Below are the code and all the weights of a small trained network. Each question names an input and a target symbol and asks about switching units off, where a switched-off unit gives its printed mean instead of its output.

import numpy as np


def w(rows, s, z=0):
    codes = np.array(rows[::2]) - 128.0
    scale = np.full(codes.shape[1], s)
    scale[-1] = z or s
    return codes * scale


def norm(h):
    return h / np.sqrt((h * h).mean(-1, keepdims=True) + 1e-5)


def f(y):
    return y / 2 * (1 + np.tanh(0.7978845608 * (y + 0.044715 * y**3)))


def softmax(a):
    e = np.exp(a - a.max(-1, keepdims=True))
    return e / e.sum(-1, keepdims=True)


def log_softmax(a):
    a = a - a.max(-1, keepdims=True)
    return a - np.log(np.exp(a).sum(-1, keepdims=True))


def net(x, mask):
    ids = ['ΓΔΛΠητψ'.index(c) for c in x.split()]
    T = len(ids)
    res = E[ids] + P[:T]
    u = 0
    for l in range(2):
        r = norm(res)
        for j in range(3):
            rows = slice(2 * j, 2 * j + 2)
            q, k, v = (r @ M[l][rows].T for M in (Q, K, V))
            z = softmax(np.where(np.tri(T) > 0, q @ k.T / 2**0.5, -1e9)) @ v
            o = O[l][rows]
            res = res + np.where(mask[u + j], z, o[:, -1]) @ o[:, :-1]
        u += 3
        y = f(norm(res) @ A[l][:, :-1].T + A[l][:, -1])
        res = res + np.where(mask[u : u + 4], y, B[l][:, -1]) @ B[l][:, :-1]
        u += 4
    return log_softmax(norm(res)[-1] @ U[:, :-1].T + U[:, -1])


Q, K, V, O, A, B = {}, {}, {}, {}, {}, {}
E = w([
[105,52,150,80,188,155,54],'Γ',
[241,84,82,208,147,170,139],'Δ',
[55,130,130,113,178,169,212],'Λ',
[152,79,148,82,157,185,231],'Π',
[118,42,92,195,143,190,2],'η',
[74,93,79,99,79,60,156],'τ',
[225,168,83,181,170,183,59],'ψ',
],0.016)
P = w([
[34,167,5,27,93,243,224],'0',
[79,146,67,41,108,213,201],'1',
[109,150,107,80,122,186,189],'2',
[121,157,131,119,139,157,168],'3',
[148,150,141,144,153,116,148],'4',
[157,149,150,172,154,66,129],'5',
[155,149,181,182,151,7,129],'6',
[206,135,145,218,154,1,101],'7',
],0.0073)
Q[0] = w([
[85,82,175,109,154,221,122],'0.h0',
[115,63,57,136,254,191,249],'0.h0',
[179,108,115,51,98,105,105],'0.h1',
[144,80,110,137,141,100,146],'0.h1',
[138,169,30,132,92,154,161],'0.h2',
[100,195,99,126,67,78,71],'0.h2',
],0.011)
K[0] = w([
[106,139,172,127,175,61,81],'0.h0',
[152,135,190,189,145,43,122],'0.h0',
[106,95,105,162,116,190,101],'0.h1',
[136,205,155,93,166,5,67],'0.h1',
[167,178,104,117,78,145,162],'0.h2',
[121,126,77,56,98,178,103],'0.h2',
],0.011)
V[0] = w([
[191,109,93,132,55,52,180],'0.h0',
[183,17,57,144,215,99,54],'0.h0',
[125,151,228,208,179,76,59],'0.h1',
[154,71,119,93,129,162,107],'0.h1',
[219,91,117,2,61,169,146],'0.h2',
[128,178,203,167,152,121,155],'0.h2',
],0.0065)
O[0] = w([
[141,195,141,113,178,206,129,103],'0.h0',
[66,134,164,64,83,94,169,183],'0.h0',
[89,136,198,155,169,177,94,2],'0.h1',
[131,146,2,129,138,189,128,161],'0.h1',
[18,196,130,190,178,51,78,178],'0.h2',
[243,138,17,186,97,137,92,84],'0.h2',
],0.0062,0.0078)
A[0] = w([
[136,13,108,170,31,147,183,251],'0.n0',
[133,157,96,166,255,103,164,116],'0.n1',
[137,82,46,136,109,191,116,2],'0.n2',
[129,76,48,112,153,137,163,20],'0.n3',
],0.0081,0.00096)
B[0] = w([
[124,74,153,167,133,119,148,249],'0.n0',
[182,153,10,108,128,108,99,218],'0.n1',
[107,126,137,142,203,113,196,199],'0.n2',
[121,166,132,132,126,81,140,254],'0.n3',
],0.013,0.005)
Q[1] = w([
[152,137,119,147,225,140,196],'1.h0',
[195,254,151,167,124,237,70],'1.h0',
[156,192,131,77,60,203,100],'1.h1',
[92,60,84,112,140,147,227],'1.h1',
[96,108,150,65,121,154,105],'1.h2',
[178,93,204,213,80,174,112],'1.h2',
],0.012)
K[1] = w([
[254,131,105,121,83,47,147],'1.h0',
[121,148,81,113,107,120,195],'1.h0',
[117,157,102,128,113,144,229],'1.h1',
[182,153,176,171,104,80,94],'1.h1',
[81,89,124,119,175,113,34],'1.h2',
[108,99,93,124,168,151,159],'1.h2',
],0.014)
V[1] = w([
[169,215,142,112,83,45,134],'1.h0',
[145,115,97,232,65,145,177],'1.h0',
[178,51,95,154,125,96,108],'1.h1',
[144,129,169,108,133,113,91],'1.h1',
[199,116,186,7,156,162,135],'1.h2',
[116,113,83,128,108,168,133],'1.h2',
],0.011)
O[1] = w([
[171,136,195,76,22,87,140,62],'1.h0',
[126,162,159,203,94,168,108,163],'1.h0',
[8,176,93,127,166,167,117,200],'1.h1',
[120,75,68,83,141,117,159,37],'1.h1',
[109,142,2,116,119,87,254,2],'1.h2',
[87,139,166,150,122,78,113,171],'1.h2',
],0.01,0.0058)
A[1] = w([
[103,63,95,5,182,73,90,4],'1.n0',
[129,154,157,197,125,126,121,41],'1.n1',
[200,143,164,114,163,183,102,186],'1.n2',
[73,108,123,104,114,105,180,198],'1.n3',
],0.012,0.0032)
B[1] = w([
[244,68,43,36,89,234,214,253],'1.n0',
[212,15,147,60,109,143,168,225],'1.n1',
[142,101,147,101,191,157,2,194],'1.n2',
[138,79,137,109,97,137,21,240],'1.n3',
],0.0098,0.0048)
U = w([
[134,57,84,56,135,162,147,138],'Γ',
[191,73,191,175,155,117,205,5],'Δ',
[114,172,158,131,75,247,156,103],'Λ',
[139,164,73,160,104,89,175,223],'Π',
[61,84,126,160,191,142,120,163],'η',
[117,80,171,123,50,107,107,222],'τ',
[165,175,161,68,192,156,97,19],'ψ',
],0.012,0.0019)

Each question gives the input, a string of symbols that net reads in full, and the target symbol t.
The units are the heads (2 rows each of Q, K, V and O) and the neurons (one row each of A and B). Each row of codes is followed by its name. A weight is (code - 128) times the scale printed after its matrix; where a second scale follows, it is the last column's (O, A, B and U).
mask holds one flag per unit, layer by layer, with each layer's heads first. A switched-off unit (its flag False) gives its mean, the last column of its rows in O or B, instead of its output. The means were averaged over made-up inputs and are rounded, as every weight is.
A unit's drop is (log p(t) with every unit on - log p(t) with that unit switched off) / (log p(t) with every unit on - log p(t) with every unit switched off).
The circuit of an input: a set's keep is (log p(t) with only the set's units on - log p(t) with every unit switched off) / (log p(t) with every unit on - log p(t) with every unit switched off). Starting from the 12 units with the biggest drops (on a tie, the unit counted first), units are removed one at a time, each time the one whose removal leaves the highest keep (on an exact tie, the one counted first), for as long as the keep stays at least 0.8.
circuit, biggest first: the units of the circuit, biggest drop first
k most important neurons: the k neurons with the biggest drops, biggest first
k most important neurons of layer l: the k neurons of layer l with the biggest drops, biggest first
which heads matter: for each layer, one digit per head in row order, 1 if its drop is at least 0.15 and else 0, layers parted by /
input Λ τ Δ, target Δ: most important neuron of layer 0 => [0.n2]
input τ τ ψ ψ η η Γ Π, target Γ: circuit, biggest first => [0.n2, 1.h1]
input Π ψ Λ Π, target Δ: which heads matter => 100 / 000
input Λ Δ Λ Π, target Δ: which heads matter => 100 / 100
input Π ψ Π, target τ: circuit, biggest first => [1.h0, 1.n3, 1.n0, 0.h2]
input τ τ τ τ Λ ψ Δ Π, target Λ: which heads matter => 100 / 110
input Γ ψ Γ Γ Δ ψ τ, target Γ: circuit, biggest first => [1.h0, 1.n0]
input Λ η η Λ Γ Π Λ, target Π: which heads matter => 101 / 010
input ψ τ Λ, target ψ: 2 most important neurons => [0.n1, 0.n0]
input Π η Δ, target Δ: 3 most important neurons of layer 1 => [1.n1, 1.n0, 1.n3]
input Δ τ Λ ψ ψ ψ Λ Λ, target Δ: circuit, biggest first => [0.h2, 1.n0]
input Λ ψ Δ Π Π, target Π: which heads matter => 001 / 001
input Δ Π ψ Δ Π Δ, target Π: which heads matter => 100 / 001
input Δ τ ψ Π Γ τ Λ, target ψ: which heads matter => 110 / 000
input Π Γ ψ η τ, target η: which heads matter => 000 / 100
input Π τ Γ Λ, target Γ: circuit, biggest first => [1.h0, 1.n0]
input τ Γ Γ Δ η Π, target η: which heads matter => 100 / 000
input τ Γ τ Δ Γ τ η Π, target η: 2 most important neurons => [0.n2, 1.n0]
input τ Γ Δ Π Π, target Π: which heads matter => 101 / 001
input Π Π τ ψ Λ, target τ: which heads matter => 000 / 100
input Λ Π ψ Γ τ Λ ψ Λ, target τ: 2 most important neurons => [1.n3, 1.n0]
input Δ Π ψ Π τ Γ Γ τ, target Γ: which heads matter => 000 / 000
input η Δ Γ τ Π, target ψ: 2 most important neurons => [1.n2, 1.n0]
